Below is a small trained network, with its code and all its weights. Each question gives an input and a target symbol and asks what happens when units are switched off, that is, made to give their printed mean instead of their output.

import numpy as np


def w(rows, s, z=0):
    codes = np.array(rows[::2]) - 128.0
    scale = np.full(codes.shape[1], s)
    scale[-1] = z or s
    return codes * scale


def f(y):
    return np.maximum(y, 0)


def softmax(a):
    e = np.exp(a - a.max(-1, keepdims=True))
    return e / e.sum(-1, keepdims=True)


def log_softmax(a):
    a = a - a.max(-1, keepdims=True)
    return a - np.log(np.exp(a).sum(-1, keepdims=True))


def net(x, mask):
    ids = ['ΓΛΦβζθξ'.index(c) for c in x.split()]
    T = len(ids)
    res = E[ids] + P[:T]
    r = res
    for j in range(3):
        rows = slice(4 * j, 4 * j + 4)
        q, k, v = (r @ M[0][rows].T for M in (Q, K, V))
        z = softmax(np.where(np.tri(T) > 0, q @ k.T / 4**0.5, -1e9)) @ v
        o = O[0][rows]
        res = res + np.where(mask[j], z, o[:, -1]) @ o[:, :-1]
    y = f(res @ A[0][:, :-1].T + A[0][:, -1])
    res = res + np.where(mask[3:15], y, B[0][:, -1]) @ B[0][:, :-1]
    return log_softmax(res[-1] @ U[:, :-1].T + U[:, -1])


Q, K, V, O, A, B = {}, {}, {}, {}, {}, {}
E = w([
[116,14,116,167],'Γ',
[120,93,200,116],'Λ',
[139,105,99,253],'Φ',
[143,112,96,89],'β',
[52,115,199,89],'ζ',
[92,175,160,92],'θ',
[128,152,83,51],'ξ',
],0.018)
P = w([
[81,138,2,123],'0',
[213,140,130,155],'1',
[92,93,117,132],'2',
[125,142,169,163],'3',
[175,97,115,85],'4',
[87,89,124,136],'5',
[123,137,172,172],'6',
[163,91,127,91],'7',
[86,83,127,138],'8',
[122,135,174,180],'9',
[154,90,143,100],'10',
[86,87,115,135],'11',
[120,134,178,188],'12',
],0.025)
Q[0] = w([
[119,133,85,100],'head 0',
[80,147,106,105],'head 0',
[87,166,115,108],'head 0',
[94,122,47,94],'head 0',
[143,56,159,154],'head 1',
[177,119,153,173],'head 1',
[56,114,125,96],'head 1',
[131,195,125,79],'head 1',
[140,76,72,140],'head 2',
[124,134,153,150],'head 2',
[70,103,98,115],'head 2',
[5,166,91,123],'head 2',
],0.018)
K[0] = w([
[202,107,37,48],'head 0',
[88,247,85,79],'head 0',
[107,149,31,194],'head 0',
[164,180,77,29],'head 0',
[92,88,112,146],'head 1',
[110,134,66,69],'head 1',
[105,87,251,133],'head 1',
[182,153,182,133],'head 1',
[185,104,16,122],'head 2',
[158,169,154,177],'head 2',
[44,143,3,122],'head 2',
[44,133,41,207],'head 2',
],0.012)
V[0] = w([
[118,140,159,111],'head 0',
[148,122,143,90],'head 0',
[146,168,101,93],'head 0',
[138,150,108,138],'head 0',
[149,128,153,127],'head 1',
[139,85,135,111],'head 1',
[187,161,128,130],'head 1',
[162,109,129,137],'head 1',
[133,117,103,130],'head 2',
[88,27,157,187],'head 2',
[160,45,95,128],'head 2',
[8,179,143,153],'head 2',
],0.015)
O[0] = w([
[108,160,94,79,120],'head 0',
[95,215,196,64,115],'head 0',
[152,114,189,151,110],'head 0',
[141,131,173,195,113],'head 0',
[123,132,81,224,83],'head 1',
[132,171,141,140,142],'head 1',
[160,138,175,108,2],'head 1',
[115,182,156,152,81],'head 1',
[107,120,165,141,149],'head 2',
[183,187,218,49,135],'head 2',
[168,9,217,134,153],'head 2',
[37,254,140,58,209],'head 2',
],0.0071,0.0097)
A[0] = w([
[179,104,35,77,8],'neuron 0',
[106,175,105,105,95],'neuron 1',
[253,214,143,127,124],'neuron 2',
[43,121,112,144,226],'neuron 3',
[145,181,176,44,58],'neuron 4',
[30,189,42,184,88],'neuron 5',
[178,198,31,90,113],'neuron 6',
[147,70,121,189,166],'neuron 7',
[89,146,211,106,166],'neuron 8',
[171,119,29,126,117],'neuron 9',
[233,219,79,118,183],'neuron 10',
[115,177,91,229,131],'neuron 11',
],0.012,0.013)
B[0] = w([
[201,118,192,219,141],'neuron 0',
[103,167,148,144,186],'neuron 1',
[123,25,225,173,143],'neuron 2',
[174,146,115,56,255],'neuron 3',
[53,80,209,112,199],'neuron 4',
[148,146,177,254,230],'neuron 5',
[141,76,41,166,162],'neuron 6',
[38,201,99,84,214],'neuron 7',
[218,107,130,159,222],'neuron 8',
[196,128,169,84,155],'neuron 9',
[183,80,44,125,156],'neuron 10',
[40,20,165,246,148],'neuron 11',
],0.0091,0.021)
U = w([
[203,51,132,182,144],'Γ',
[183,150,79,90,240],'Λ',
[110,134,152,89,149],'Φ',
[2,162,119,43,117],'β',
[118,230,152,138,157],'ζ',
[140,111,158,213,9],'θ',
[30,103,142,161,66],'ξ',
],0.0083,0.011)

Each question gives the input, a string of symbols that net reads in full, and the target symbol t.
The units are the heads (4 rows each of Q, K, V and O) and the neurons (one row each of A and B). Each row of codes is followed by its name. A weight is (code - 128) times the scale printed after its matrix; where a second scale follows, it is the last column's (O, A, B and U).
mask holds one flag per unit, heads first, then neurons. A switched-off unit (its flag False) gives its mean, the last column of its rows in O or B, instead of its output. The means were averaged over made-up inputs and are rounded, as every weight is.
A unit's drop is (log p(t) with every unit on - log p(t) with that unit switched off) / (log p(t) with every unit on - log p(t) with every unit switched off).
unit that matters most: the unit with the biggest drop
top k neurons: the k neurons with the biggest drops, biggest first
which heads matter: for each layer, one digit per head in row order, 1 if its drop is at least 0.15 and else 0, layers parted by /
input Γ β θ Γ ζ β, target Γ: top 2 neurons : [neuron 8; neuron 7]
input ζ ζ ζ ξ Γ Λ ζ β ξ Λ θ, target Γ: which heads matter : 011
input ξ ξ ζ Γ ξ Λ, target ξ: which heads matter : 011
input Λ Λ ζ β β Γ ξ ζ θ, target Λ: which heads matter : 000
input β Λ θ ζ Γ β, target β: which heads matter : 001
input Λ ζ β ζ θ θ β, target Λ: which heads matter : 000
input ζ ζ ζ ξ ζ, target β: which heads matter : 101
input θ ξ ζ ζ Γ ξ ξ ζ Φ Λ Φ, target Λ: which heads matter : 110
input θ ξ Λ ξ ξ ξ, target θ: which heads matter : 011
input θ Γ Γ ζ Λ ζ ζ ζ Γ β Λ ξ, target θ: which heads matter : 001
input θ ξ Λ ζ ζ ξ Φ ζ ζ ζ ζ Λ, target θ: which heads matter : 011
input Γ ξ ζ ξ β ζ Λ, target Φ: which heads matter : 111
input ζ ζ θ Λ β Φ ζ ζ, target β: which heads matter : 101
input ξ Γ Λ ξ ζ ζ ζ ξ ξ ζ, target ζ: top neuron : [neuron 5]
input Φ β Γ ξ Λ ξ ξ ζ Φ β θ ζ Γ, target β: unit that matters most : neuron 7
input β ζ θ ζ Φ ξ ξ ξ Φ, target β: top 2 neurons : [neuron 7; neuron 8]
input β Γ ζ ζ Γ β Γ Γ ζ Γ β Λ, target β: which heads matter : 001
input θ ζ β Γ Γ ζ, target θ: top 2 neurons : [neuron 5; neuron 11]
input Φ ξ θ ζ ξ ζ β ζ Γ θ Φ ξ, target Φ: which heads matter : 101
input ζ ζ ξ ξ ξ ζ ζ ζ ξ Φ ξ, target β: which heads matter : 111
input θ ξ ζ ζ ζ ζ Λ ζ Φ, target θ: top 3 neurons : [neuron 5; neuron 11; neuron 7]
input Γ ξ Λ Φ ζ, target Γ: top 3 neurons : [neuron 7; neuron 3; neuron 1]
input Γ ζ β Φ Γ ζ ζ ξ Γ θ β ξ, target Γ: top 4 neurons : [neuron 8; neuron 7; neuron 3; neuron 1]
input ξ ζ ζ Φ, target ξ: top 3 neurons : [neuron 11; neuron 7; neuron 8]
input ξ ξ Γ, target ξ: top neuron : [neuron 11]
input θ ζ ζ Γ ζ ζ ζ Γ θ, target θ: top 3 neurons : [neuron 5; neuron 11; neuron 7]
input ξ ζ ζ ζ ζ Γ ξ, target Γ: unit that matters most : neuron 2
input ζ ξ Γ β θ ξ ζ θ ζ ξ Γ, target Λ: top 4 neurons : [neuron 7; neuron 5; neuron 0; neuron 9]
input ξ β ζ ξ ξ ζ Γ ξ ζ θ, target θ: top 2 neurons : [neuron 5; neuron 7]
input ξ ζ ζ ζ ζ ξ Λ θ, target Γ: top 3 neurons : [neuron 7; neuron 2; neuron 10]
